Here is a tiny trained network, its code and every weight. The questions are about switching its units off for an input and a target symbol, where a switched-off unit gives its printed mean instead of its output.

import numpy as np


def w(rows, s, z=0):
    codes = np.array(rows[::2]) - 128.0
    scale = np.full(codes.shape[1], s)
    scale[-1] = z or s
    return codes * scale


def norm(h):
    return h / np.sqrt((h * h).mean(-1, keepdims=True) + 1e-5)


def f(y):
    return np.maximum(y, 0)


def softmax(a):
    e = np.exp(a - a.max(-1, keepdims=True))
    return e / e.sum(-1, keepdims=True)


def log_softmax(a):
    a = a - a.max(-1, keepdims=True)
    return a - np.log(np.exp(a).sum(-1, keepdims=True))


def net(x, mask):
    ids = ['βγεζηθλμξπστφψω'.index(c) for c in x.split()]
    T = len(ids)
    res = E[ids] + P[:T]
    u = 0
    for l in range(3):
        q, k, v = (norm(res) @ M[l].T for M in (Q, K, V))
        z = softmax(np.where(np.tri(T) > 0, q @ k.T / 3**0.5, -1e9)) @ v
        res = res + np.where(mask[u], z, O[l][:, -1]) @ O[l][:, :-1]
        u += 1
        y = f(norm(res) @ A[l][:, :-1].T + A[l][:, -1])
        res = res + np.where(mask[u : u + 4], y, B[l][:, -1]) @ B[l][:, :-1]
        u += 4
    return log_softmax(norm(res)[-1] @ U[:, :-1].T + U[:, -1])


Q, K, V, O, A, B = {}, {}, {}, {}, {}, {}
E = w([
[121,109,149,121],'β',
[103,102,83,188],'γ',
[151,249,102,200],'ε',
[115,96,169,141],'ζ',
[231,5,26,131],'η',
[191,114,158,165],'θ',
[142,12,146,87],'λ',
[63,74,103,67],'μ',
[145,149,45,75],'ξ',
[73,163,110,142],'π',
[190,164,137,52],'σ',
[124,121,151,100],'τ',
[86,213,200,151],'φ',
[123,132,137,90],'ψ',
[166,106,118,222],'ω',
],0.018)
P = w([
[84,182,135,252],'0',
[100,184,185,137],'1',
[101,182,177,116],'2',
[108,166,161,130],'3',
[113,165,157,104],'4',
[116,171,144,103],'5',
[120,159,151,102],'6',
[116,168,161,93],'7',
],0.0046)
Q[0] = w([
[228,139,147,154],'0.h0',
[129,138,2,224],'0.h0',
[178,175,90,215],'0.h0',
],0.0072)
K[0] = w([
[161,105,147,168],'0.h0',
[164,254,171,152],'0.h0',
[156,188,149,180],'0.h0',
],0.0079)
V[0] = w([
[176,13,96,169],'0.h0',
[143,57,59,2],'0.h0',
[127,126,69,117],'0.h0',
],0.0043)
O[0] = w([
[107,2,216,162,35],'0.h0',
[64,189,185,238,4],'0.h0',
[78,132,143,164,98],'0.h0',
],0.0039,0.0028)
A[0] = w([
[117,61,25,254,62],'0.n0',
[40,143,112,47,250],'0.n1',
[97,96,85,118,34],'0.n2',
[105,78,102,121,179],'0.n3',
],0.0087,0.0014)
B[0] = w([
[144,174,214,2,221],'0.n0',
[125,62,131,210,253],'0.n1',
[20,177,159,91,157],'0.n2',
[133,136,121,83,162],'0.n3',
],0.0093,0.0048)
Q[1] = w([
[55,176,186,136],'1.h0',
[82,93,155,73],'1.h0',
[28,253,55,134],'1.h0',
],0.0067)
K[1] = w([
[21,243,111,79],'1.h0',
[73,161,53,55],'1.h0',
[3,112,141,228],'1.h0',
],0.005)
V[1] = w([
[180,66,8,67],'1.h0',
[119,64,92,141],'1.h0',
[141,143,147,4],'1.h0',
],0.003)
O[1] = w([
[46,254,156,3,3],'1.h0',
[135,198,152,81,74],'1.h0',
[51,48,39,51,139],'1.h0',
],0.0032,0.0026)
A[1] = w([
[47,210,12,154,41],'1.n0',
[143,177,2,129,3],'1.n1',
[127,117,233,103,82],'1.n2',
[116,212,138,111,161],'1.n3',
],0.0082,0.0024)
B[1] = w([
[172,56,82,169,206],'1.n0',
[80,155,141,2,181],'1.n1',
[127,121,65,171,254],'1.n2',
[50,116,170,163,251],'1.n3',
],0.0087,0.0038)
Q[2] = w([
[2,145,85,30],'2.h0',
[59,187,172,70],'2.h0',
[93,227,68,122],'2.h0',
],0.0052)
K[2] = w([
[43,53,112,149],'2.h0',
[77,2,148,110],'2.h0',
[95,15,228,101],'2.h0',
],0.0068)
V[2] = w([
[110,79,172,111],'2.h0',
[142,168,39,17],'2.h0',
[82,210,252,111],'2.h0',
],0.0042)
O[2] = w([
[66,86,113,117,157],'2.h0',
[156,142,46,6,6],'2.h0',
[97,140,253,61,219],'2.h0',
],0.0044,0.0023)
A[2] = w([
[254,222,139,30,29],'2.n0',
[136,127,98,131,2],'2.n1',
[193,10,146,197,41],'2.n2',
[254,184,102,201,17],'2.n3',
],0.0055,0.0028)
B[2] = w([
[112,54,119,230,206],'2.n0',
[125,162,99,135,128],'2.n1',
[225,157,102,75,255],'2.n2',
[88,226,102,2,186],'2.n3',
],0.0085,0.0022)
U = w([
[160,90,115,151,104],'β',
[146,107,102,145,109],'γ',
[143,209,40,146,206],'ε',
[106,129,188,36,186],'ζ',
[134,13,147,83,81],'η',
[141,93,110,107,139],'θ',
[165,126,122,158,103],'λ',
[105,100,9,221,130],'μ',
[94,115,8,86,225],'ξ',
[73,157,181,204,142],'π',
[239,186,131,82,132],'σ',
[192,76,239,138,3],'τ',
[12,20,104,140,34],'φ',
[153,110,107,137,133],'ψ',
[125,106,119,130,107],'ω',
],0.017,0.0059)

Each question gives the input, a string of symbols that net reads in full, and the target symbol t.
The units are the heads (3 rows each of Q, K, V and O) and the neurons (one row each of A and B). Each row of codes is followed by its name. A weight is (code - 128) times the scale printed after its matrix; where a second scale follows, it is the last column's (O, A, B and U).
mask holds one flag per unit, layer by layer, with each layer's heads first. A switched-off unit (its flag False) gives its mean, the last column of its rows in O or B, instead of its output. The means were averaged over made-up inputs and are rounded, as every weight is.
A unit's drop is (log p(t) with every unit on - log p(t) with that unit switched off) / (log p(t) with every unit on - log p(t) with every unit switched off).
The circuit of an input: a set's keep is (log p(t) with only the set's units on - log p(t) with every unit switched off) / (log p(t) with every unit on - log p(t) with every unit switched off). Starting from the 12 units with the biggest drops (on a tie, the unit counted first), units are removed one at a time, each time the one whose removal leaves the highest keep (on an exact tie, the one counted first), for as long as the keep stays at least 0.8.
circuit, biggest first: the units of the circuit, biggest drop first
unit that matters most: the unit with the biggest drop
top k neurons: the k neurons with the biggest drops, biggest first
k most important neurons of layer l: the k neurons of layer l with the biggest drops, biggest first
drop when u is switched off: that unit's drop, to one decimal
input γ ω φ φ φ φ φ β, target τ: top 2 neurons	(2.n2, 1.n0)
input ξ ω ξ φ τ θ ξ ζ, target μ: circuit, biggest first	(1.n2, 0.n0, 2.h0)
input θ ξ θ, target σ: unit that matters most	2.n3
input γ π φ ψ, target τ: top 3 neurons	(0.n1, 1.n2, 2.n2)
input μ ζ ε τ ω φ β, target τ: top 3 neurons	(2.n2, 1.n3, 1.n0)
input φ γ σ γ γ γ σ, target η: circuit, biggest first	(2.n0, 1.h0, 0.n0)
input φ ε τ, target σ: top 2 neurons	(2.n2, 1.n3)
input φ γ γ θ μ φ π, target μ: top 2 neurons	(0.n1, 1.n0)
input π β φ γ θ γ ψ, target η: 2 most important neurons of layer 1	(1.n2, 1.n0)
input σ ε π η θ ξ β, target μ: top 2 neurons	(1.n2, 0.n0)
input ζ γ μ β γ φ φ σ, target τ: top 2 neurons	(2.n0, 1.n0)
input ω φ τ, target τ: 2 most important neurons of layer 0	(0.n1, 0.n0)
input θ γ γ φ φ γ ψ, target η: drop when 0.n0 is switched off	0.4
input φ γ θ, target σ: most important neuron of layer 0	(0.n1)
input γ π φ γ, target ζ: drop when 1.n1 is switched off	0.0
input π ω π φ φ ω, target τ: drop when 0.n0 is switched off	2.1
input φ θ γ ε ζ γ σ, target η: 2 most important neurons of layer 2	(2.n0, 2.n2)
